Facts:
ε(kegrin, fladro); ε(kegrin, vimi); ε(bima, trabekli); ε(bima, zadrer); ε(bima, babim); ε(midro, rele); ε(rele, drezum)
ε(rele, trudren); ε(nogru, stetru); ε(pluflem, kleskaver); ε(pluflem, stavestim); ε(pluflem, fluklufi); ε(taskem, tosa); ε(taskem, flaflak)
ε(taskem, stubroda); ε(taskem, brekul); ε(floste, pevis); ε(floste, brekul); ε(floste, flatadrak); ε(bufa, luse); ε(bufa, grusken)
ε(bufa, tranogru); ε(pemuk, boplu); ε(pemuk, pevis); ε(zaplegrur, trabekli); ε(drezum, nedrovol); ε(ninul, dobror); ε(ninul, brestis)
ε(klamebru, nedrovol); ε(doke, fibus); ε(distim, luse); ε(distim, trabekli); ε(distim, stavestim); ε(distim, vugru); ε(puflal, zefes)
ε(puflal, stubroda); ε(tasol, dotumok); ε(tasol, pluflem); ε(lonas, pluski); ε(netrun, doplor); ε(tizomom, larir); ε(tizomom, doke)
ε(trestizi, rurum); ε(trestizi, puflal); ε(lodro, drikek); ε(zalir, tizomom); ε(zalir, greple); ε(zalir, lonas); ε(fibus, larir)
ε(greple, fibus); ε(rurum, fluklufi); ε(kodo, boplu); ε(kodo, kladre); ε(kleskaver, larir); ε(kleskaver, fibus); ε(goler, foful)
ε(pluski, nedrovol); ε(rili, pluruk); ε(drabril, midro); ε(drabril, fleskun); ε(saskom, zefes); ε(saskom, klamebru); ε(seme, musura)
ε(seme, pluski); ε(brestis, bufa); ε(brestis, flatadrak); ε(dobror, nozil); ε(dobror, baklo); ε(dobror, greple); ε(klipel, rurum)
ε(skote, kavos); ε(skote, vikir); ε(tosa, gregrem); ε(tosa, fibus); ε(foful, fluklufi); ε(foful, trudren); ε(foful, nilur)
ε(gimafli, luse); ε(plafizel, tasol); ε(plafizel, pipli); ε(bebitrun, loston); ε(musura, platren); ε(skodrekek, pemuk); ε(kavos, luse)
ε(kavos, tranogru); ε(fluklufi, greple); ε(fluklufi, nedrovol); ε(vimi, zefes); ε(vimi, kleskaver); ε(vimi, tizomom); ε(kadrin, stubroda)
ε(kadrin, pluski); ε(gatege, vutor); ε(gregrem, stavestim); ε(gregrem, dotumok); ε(gregrem, platren); ε(gregrem, klamebru); ε(vugru, trabekli)
ε(vugru, rele); ε(vugru, puflal); ε(vutor, tizomom); ε(stetru, kavos); ε(skudol, brestis); ε(skudol, floste); ε(gratranol, vikir)
ε(gratranol, tranogru); ε(stafal, bibener); ε(lavis, gratranol); ε(stavestim, zalir); ε(stavestim, lonas); ε(pipli, loston); ε(fladro, trabekli)
ε(fladro, gratranol); ε(brekul, trabekli); ε(muter, lavis); ε(fleskun, tipu); ε(fleskun, klipel); ε(lugan, foful); ε(lugan, baklo)
ε(lugan, vugru); ε(lugan, fleskun); ε(pluruk, saskom); ε(pluruk, pluflem); ε(tranogru, lonas); ε(grusken, klamebru); ε(grusken, vutor)
ε(nedrovol, larir); ε(klodre, kadrin); ε(luse, kleskaver); ε(zefes, stavestim); ε(zefes, kibotru); ε(gulu, grusken); ε(gulu, kibotru)
ε(nozil, taskem); ε(vapul, brabro); ε(foflen, miga); ε(foflen, seme); ε(foflen, vugru); ε(foflen, skiplan); ε(foflen, gatege)
ε(distum, nozil); ε(kladre, kegrin); ε(fleklan, taskem); ε(fleklan, gulu); ε(trabekli, fluklufi); ε(dotumok, nedrovol); ε(vikir, luse)
ε(vikir, foful); ε(vikir, pluflem); ε(vikir, puflal); ε(tipu, trabekli); ε(tipu, klamebru); ε(zadrer, fluklufi); ε(zadrer, pluski)
ε(skiplan, baklo); ε(skiplan, bebitrun); ε(flaflak, kavos); ε(flaflak, platren); ε(doplor, dotumok); ε(doplor, gratranol); ε(doplor, pilak)
ψ(bima, 593); ψ(midro, 526); ψ(travil, 593); ψ(stugi, 981); ψ(rele, 526); ψ(kibotru, 593); ψ(nogru, 861)
ψ(loston, 526); ψ(pluflem, 140); ψ(taskem, 526); ψ(floste, 221); ψ(bufa, 256); ψ(zaplegrur, 221); ψ(drezum, 526)
ψ(ninul, 861); ψ(tredoves, 743); ψ(klamebru, 120); ψ(baklo, 593); ψ(grobros, 392); ψ(tasol, 593); ψ(netrun, 526)
ψ(kebrodrer, 120); ψ(tizomom, 471); ψ(stubroda, 140); ψ(drifon, 392); ψ(floba, 593); ψ(brodre, 861); ψ(trestizi, 51)
ψ(lodro, 120); ψ(zalir, 631); ψ(fibus, 392); ψ(greple, 51); ψ(rurum, 526); ψ(kodo, 392); ψ(kleskaver, 981)
ψ(goler, 471); ψ(pluski, 593); ψ(rili, 392); ψ(drabril, 51); ψ(saskom, 526); ψ(seme, 120); ψ(drikek, 754)
ψ(klipel, 593); ψ(skote, 754); ψ(fedre, 593); ψ(tosa, 526); ψ(grakedrel, 256); ψ(klomubrur, 981); ψ(gimafli, 526)
ψ(toskul, 754); ψ(zoginok, 221); ψ(musura, 593); ψ(drekil, 462); ψ(kavos, 471); ψ(fluklufi, 526); ψ(vimi, 754)
ψ(gatege, 256); ψ(gregrem, 140); ψ(skabak, 256); ψ(vutor, 140); ψ(skudol, 754); ψ(gratranol, 631); ψ(pilak, 526)
ψ(lavis, 120); ψ(plaba, 754); ψ(stavestim, 631); ψ(gutun, 120); ψ(nugum, 153); ψ(brafleplek, 153); ψ(fomek, 526)
ψ(kesuk, 120); ψ(muter, 743); ψ(troti, 256); ψ(seplen, 392); ψ(flitrul, 140); ψ(lugan, 392); ψ(nilur, 120)
ψ(pevis, 392); ψ(trovis, 51); ψ(pluruk, 120); ψ(luse, 861); ψ(brabrin, 51); ψ(nozil, 392); ψ(bibener, 392)
ψ(vapul, 140); ψ(babim, 526); ψ(nuki, 471); ψ(foflen, 392); ψ(platren, 120); ψ(gratrotril, 526); ψ(distum, 462)
ψ(fleklan, 392); ψ(plupaplom, 743); ψ(dotumok, 140); ψ(vikir, 120); ψ(satror, 221); ψ(zadrer, 754); ψ(kopos, 526)
ψ(paga, 754); ψ(flaflak, 120); ψ(doplor, 861); μ(bima, kladre); μ(midro, nedrovol); μ(travil, brestis); μ(stugi, pipli)
μ(rele, miga); μ(kibotru, kegrin); μ(nogru, larir); μ(loston, trudren); μ(pluflem, dobror); μ(taskem, brestis); μ(floste, distim)
μ(kogrupe, foflel); μ(bufa, brestis); μ(zaplegrur, lonas); μ(drezum, boplu); μ(ninul, klegribur); μ(tredoves, nedrovol); μ(klamebru, trudren)
μ(baklo, larir); μ(grobros, kladre); μ(puflal, larir); μ(fizor, giskefol); μ(tasol, skiplan); μ(netrun, gulu); μ(kebrodrer, grusken)
μ(tizomom, miga); μ(stubroda, brestis); μ(drifon, brabro); μ(floba, trudren); μ(brodre, siki); μ(trestizi, nedrovol); μ(lodro, nedrovol)
μ(zalir, tipu); μ(fibus, gulu); μ(greple, klegribur); μ(rurum, doke); μ(kodo, nedrovol); μ(kleskaver, klegribur); μ(goler, boplu)
μ(pluski, klegribur); μ(rili, klegribur); μ(drabril, siki); μ(saskom, flatadrak); μ(seme, skiplan); μ(drikek, siki); μ(klipel, miga)
μ(skote, miga); μ(fedre, pemuk); μ(tosa, klegribur); μ(grakedrel, stetru); μ(klomubrur, larir); μ(foful, pipli); μ(gimafli, lonas)
μ(plafizel, larir); μ(toskul, kadrin); μ(zoginok, siki); μ(bebitrun, skolil); μ(musura, nedrovol); μ(drekil, skiplan); μ(skodrekek, skiplan)
μ(kavos, larir); μ(fluklufi, pemuk); μ(flebri, miga); μ(vimi, larir); μ(faburer, trudren); μ(gatege, klegribur); μ(gregrem, skiplan)
μ(vugru, flatadrak); μ(skabak, pemuk); μ(vutor, larir); μ(skudol, giskefol); μ(gratranol, boplu); μ(pilak, distim); μ(ruris, miga)
μ(stafal, brestis); μ(lavis, distim); μ(plaba, kegrin); μ(stavestim, larir); μ(gutun, kadrin); μ(nugum, lonas); μ(brafleplek, kegrin)
μ(fomek, fopok); μ(fladro, trudren); μ(brekul, klegribur); μ(vidun, kladre); μ(nozofe, dobror); μ(nurek, nedrovol); μ(kesuk, stetru)
μ(muter, kladre); μ(troti, larir); μ(seplen, flatadrak); μ(fleskun, nedrovol); μ(kirun, tipu); μ(flitrul, klegribur); μ(lugan, pemuk)
μ(nilur, siki); μ(pevis, kadrin); μ(didrel, trudren); μ(trovis, brabro); μ(pluruk, doke); μ(tranogru, skiplan); μ(parel, klegribur)
μ(klodre, kladre); μ(luse, kladre); μ(zefes, boplu); μ(brabrin, stetru); μ(nozil, boplu); μ(bibener, stetru); μ(vapul, lonas)
μ(babim, siki); μ(nuki, nedrovol); μ(foflen, miga); μ(platren, larir); μ(gratrotril, skiplan); μ(distum, siki); μ(fleklan, skiplan)
μ(trabekli, foflel); μ(plupaplom, brestis); μ(buzar, larir); μ(dotumok, doke); μ(vikir, klegribur); μ(satror, doke); μ(zadrer, trudren)
μ(kopos, larir); μ(paga, skolil); μ(flaflak, pemuk); μ(doplor, lonas)

Known rows:
[ -1   4  -2   2   3  -5   0   7  12  -3  -6  -6   2  -5   4  -4  -1  -6
   3   0  -9  -8  -5  -5   0  -2 -12   4   6  -2  -3  -9  -8  -4 -11   4] : goler
[ -4  -3 -17   9  -6  -3  -6  -7   9  -2   2  -2   7   5   4  -1  16  -2
 -13  11   3  13  -3  13  -8  -4  12   2  15   9  -2   9   9  16   1 -10] : flatadrak
[ -8  -6   5  17  10  -1   5  -1  10  -1  10  -3 -10  -9   7   0  -2  -1
   2  -7  -2  -3  -2  -5   8  12  -3  -1  10  -3 -18  -1   1  -9  -5 -10] : lodro
[  3 -10   4  10  -6 -21   2  -4   2  -2   1  -9  -4  -5   4  -7   3  -8
  -3   1  -4 -14  -8  -6   5   2 -14 -10  18  -7  -7 -12   4   6  -3  -4] : lugan
[ -7   2  -3   2   4  -2  -4  15  11  -4  -5 -11   3  -9   7   2  -6 -14
  -4   0 -17 -12   2  -5  -8  -3 -13  -1   1  -3  -3 -14  -9  -1 -12  -9] : luse
[-12  -4   4  10  -4   1   7   3   2  -2  -8  -3  12 -11  -6   5   9   0
   7  -7  -5 -15  10  -2   1  -3   3  -1  18  -7  -1  -3  11 -10   2 -18] : gregrem
[-21 -13  -9  12   0  -9   0   2  11 -13 -12 -11  19   5  -9   4  16  -3
   2  10   1 -12  -1   2  -4 -12   5  -2  26 -12   8  -8   9  12  11 -17] : skiplan
[ -4  10 -24  12 -12  -6  -5  -7   7   9  -7   8   3   0   6  -9  10  -5
 -13  -6   6  12   6   2  -4   5  15  -6  10  10  -5   0   8  -5   0  -6] : buzar
[-19   3  -1   2   3  10   1   6  18   4  -3  -7   2  -7  10  -5  -2  -1
   9   4  -6  -5   0  -8   2  10  -6  -1  19  -1 -12   0  -8  -4  -6  -8] : trestizi
[-14   3 -19   5 -10 -10  -3  -6  10   2   2   1   6  -1  10   2  -1  -7
  -3 -12   6   0   9 -14   2   3   4  -6  16  -2   8  -9   0 -11   0 -11] : puflal
[ -3   7 -12  13  10   0  -2   6  14   8  -7  -1  -7  -5   8 -15   9   3
   1  10  -7  10  -4   9  -6   7  -5   5  -3   4 -23   7  -2  -2  -9   5] : nuki
[  3   4  -3   3  -3  -3   3   2   5  -2   2 -13  -2 -12  10  11  -5  -3
   4  -5 -17  -1  11  -7  -1  -1 -13  10  -1  -2  -2  -4   1 -12 -16  -7] : skote
[ 11  -3  -4  17  -8 -20   2  -4  -2   6  -3  -2  -5  -5   2 -12  15  -6
 -12   7  -6   2  -5   9  -2   3  -4  -5   4   4 -18   0  12  11  -3   0] : grobros
[  4  12  -6   6 -10   5   3  -2   6   6 -11  -8  -1 -11   2   0   7   1
  -6  -1 -17  14  10   7  -6   3   3   5   4  12 -16  12  12  -6 -13  -8] : brafleplek
[ 10   8 -10   9  -8  -2   1   1   7   3  -4  -1  -6  -9   2  -4  10   0
 -11   3 -11  14   4   7  -2   1   0   4   1   9 -14   7  11  -5 -14  -2] : babim
[  0   3 -12 -11 -13   0   2  -9  24  -4  -3  -1  -3  -3  -7   0   2  -8
 -12   5   4  11  -1 -25  25  -2 -12  -5  35  -9  -3   3  -4 -10   6 -12] : brekul
[  6  -2  18  -4  -3   2   1  -2 -11   4  -4  11   4  -9  -2  -4   3   6
  12  -3   3 -24  -7   7 -13   3  -5   5  22  -4   1   3   3 -11  -4   6] : drezum
[  2   4 -17  10 -15   2   2   1   7   6   2   7   4  -8   7  -8  18  -4
 -16   7   2   9   4   6   1  -2   8  -3   8   8  -7   7   9   4  -3  -9] : ruris

Rows:
No name comes twice in this set of rows, the named rows included.
[  4   4 -15   0   2   0 -13 -15   9   6  -2   2   7   4 -10   6  12 -11
 -16  10   1  20   0   9  -1  -4   5   3  14   3  -2  20   2  13  16 -17] => klegribur
[ -4  -7  13  18   5 -11  11   2  -2  -4  -4  -3  10  -8 -10  -1   8  -3
   9 -11  -3 -19  -1  -1   7   0   4   6  12  -6  -6  -5   8  -8   1  -7] => seme
[-10   2 -20  16  -5   6  -2  -1  11  11   3   6  -2  -6  12 -10  17   2
  -6  10   6  12   3   5  -1   7   3  -6  10   3 -18  11   7   2   3 -10] => nurek
[-13  -4 -10  10  -8  -2   4   5   9  -4  -7   1  14  -7  -4   0  14  -4
   0   2   2  -9   6  -6   4  -7   0  -5  16 -10   1  -7   8  -6   4 -17] => skodrekek
[-15 -17   1  -3  15  22 -12  -6  -2   2   9  24  -6  -3  -1   6   0  20
   6   7  21 -16 -11  18 -31   9   1  -6  37  -9   0  12   1 -10   7  -5] => nedrovol
[-10   2  -7  10   2 -12  -2   0   7   1   4   3   7  -1   8  -1  -4 -11
   1 -18   7  -9   0  -8   2   4   7   1   5  -1   5 -13  -6  -9  -1  -5] => stavestim
[ -4 -13  -2  17   3 -15   2  -4   2   4   7  -7 -11  -6  11  -5   1   1
   3   3  -2 -10  -6  -4   1   9 -17  -9  13 -11 -15  -4   4   0   2  -5] => kodo
[ -3   5 -12   5   4  -9  -6  -3   8  -1 -10  -6  -8  -6   4  10 -16  -3
  -5 -16 -15   0  11  -7 -13   6  -8  -4   3   0  -3 -13  -1 -22 -15  -8] => vimi
[  2   9  -9  11 -11   5   5  -2   6   5   1   0  -1 -11   3   1  12   0
 -11  -3  -7  14  10   7   1   2  11   3   6  11 -12  11  15  -6  -8 -12] => stubroda
[-14   2 -12   5 -10  -8  -6  -4   7   6  -2   3   8   0  10  -4   0  -9
  -3 -10   7  -8   4  -8  -2   4   5 -10  20  -1   6 -11   0  -5   4 -10] => plafizel
[ 11  -6   2   6   1 -18  -3 -10  -3   5   2  -3  -5  -6  -5   3   1 -12
  -5  -2  -5  -6  -3  -8   8   1 -18  -4  12 -13  -7  -1   0   0   8  -9] => rili
[ -8   4   3  -4  -7   6   2  10  11  -1  -3  -7   9  -9   8  -5   0  -9
   1   1  -9 -10   1  -5   1   1  -2   0  15   3  -1  -6  -6   1  -9  -7] => drabril
[  3   5 -12  18  -2  -7   5   2   6   2 -17  -3   0  -7 -11  -3  17   2
  -3   2 -13   8   8   8  -3  -4   2   4   0   2 -17   4  16  -8  -6  -5] => gratrotril
[ -9  -7   0  14   0 -10   6   5   3  -5  -6  -1  10  -7  -6  -1  10  -3
   4  -4   0 -16   0  -4   5  -4  -2  -2  14 -10  -2  -8   7  -7   3 -10] => tasol
[ -5  -1 -12  -4 -19   0   7  -1  22 -10   5  -3   0  -6   5  -2   4  -2
 -10   5   3   3   2 -20  19  -3  -6  -4  30  -3   1  -5   1  -8  -7  -8] => fladro

The same objects again, as new rows of numbers:
Known rows:
[ -4  -2  32   7  32 -11  23 -13  -8  -9  -7  15] : plafizel
[ -1 -14 -11  -1  18  10   6  11 -12  21  -4   7] : floste
[  2  -3  -4  26   6   0  -7   1 -10 -23  -8  -1] : vapul
[  4  -1 -12  19  -9   5 -16   1  -5 -22  -3  -2] : flitrul
[-12 -13  -1   8  -3   8   1  -7  -5 -19  -5 -15] : grakedrel
[-2  1 -4 -3 -6 -3 -8  0 -1  7 -1  9] : stetru
[  1   3  -6  11  -6  -4  -5   9  -6 -11   2 -10] : nurek
[  2 -13   4   5  20  -3  13   7  24  11 -29  -8] : fleklan
[12 17 -1 -1 -5 -3 -9  2 14  0  9  8] : nilur
[  3   4  -8 -16  -7  18  -8  -8  17   4  15  10] : trabekli
[ 8  2  3 -5  5  4 -1 -9  8  6 -2  8] : vugru
[ -6   2  -6  11 -10  -9  -6  12 -11  -9   1  -6] : giskefol
[ 10   8   8 -12   2  -2   4 -14  -6  15   3   5] : zalir
[ -7   2  -6  11  -8  -9  -7  12 -12  -8   1  -7] : skolil
[ -4 -12  -1  -6   7   6   6   9  31   6 -14  -9] : nozil
[ -3   3  -1   3  -1 -11   7  17   1  -3  -1 -20] : nugum
[ -2   5  -1 -23 -13   3   4  -7  -5  17  15  -3] : babim
[-27 -23  23  10  21   7  20 -10  -9 -27   0   0] : troti

Rows:
No name comes twice in this set of rows, the named rows included.
[ -3  14   4 -18 -25  -6   6  -3  -6   1  18 -19] => loston
[  0   7   3   7 -12 -14  -4   1  -6  -7  -3  -3] => pipli
[-21  -3  24  -4  13 -10  26  -1 -25  -6  16  -3] => kopos
[ -5  -7 -13  -2  -1   2 -10   7  -5  12  -1  13] => kladre
[-12   1  19 -10   9   9   7 -18  -2 -14  23  20] => baklo
[ -1   5  -1 -10 -11   0  -9  -5   4   8   2  10] => doke
[  3   4  -8   9  -9  -5  -6  10  -4  -9   0 -12] => parel
[ 4  2  1 -8 -2  5 -2 -8  9  4  3  7] => zefes
[-16  -7  18  13  22  -4  17   2 -12 -19   8   5] => buzar
[  1   6   2   4  -7 -16  -6   2  -6   0  -9   0] => skiplan
[  7  -4   5   4  13 -14   0  -2  -9  16 -21  14] => distim
[ 11  16  -6  -9  -8   4 -12   0  21   4  13  13] => klamebru

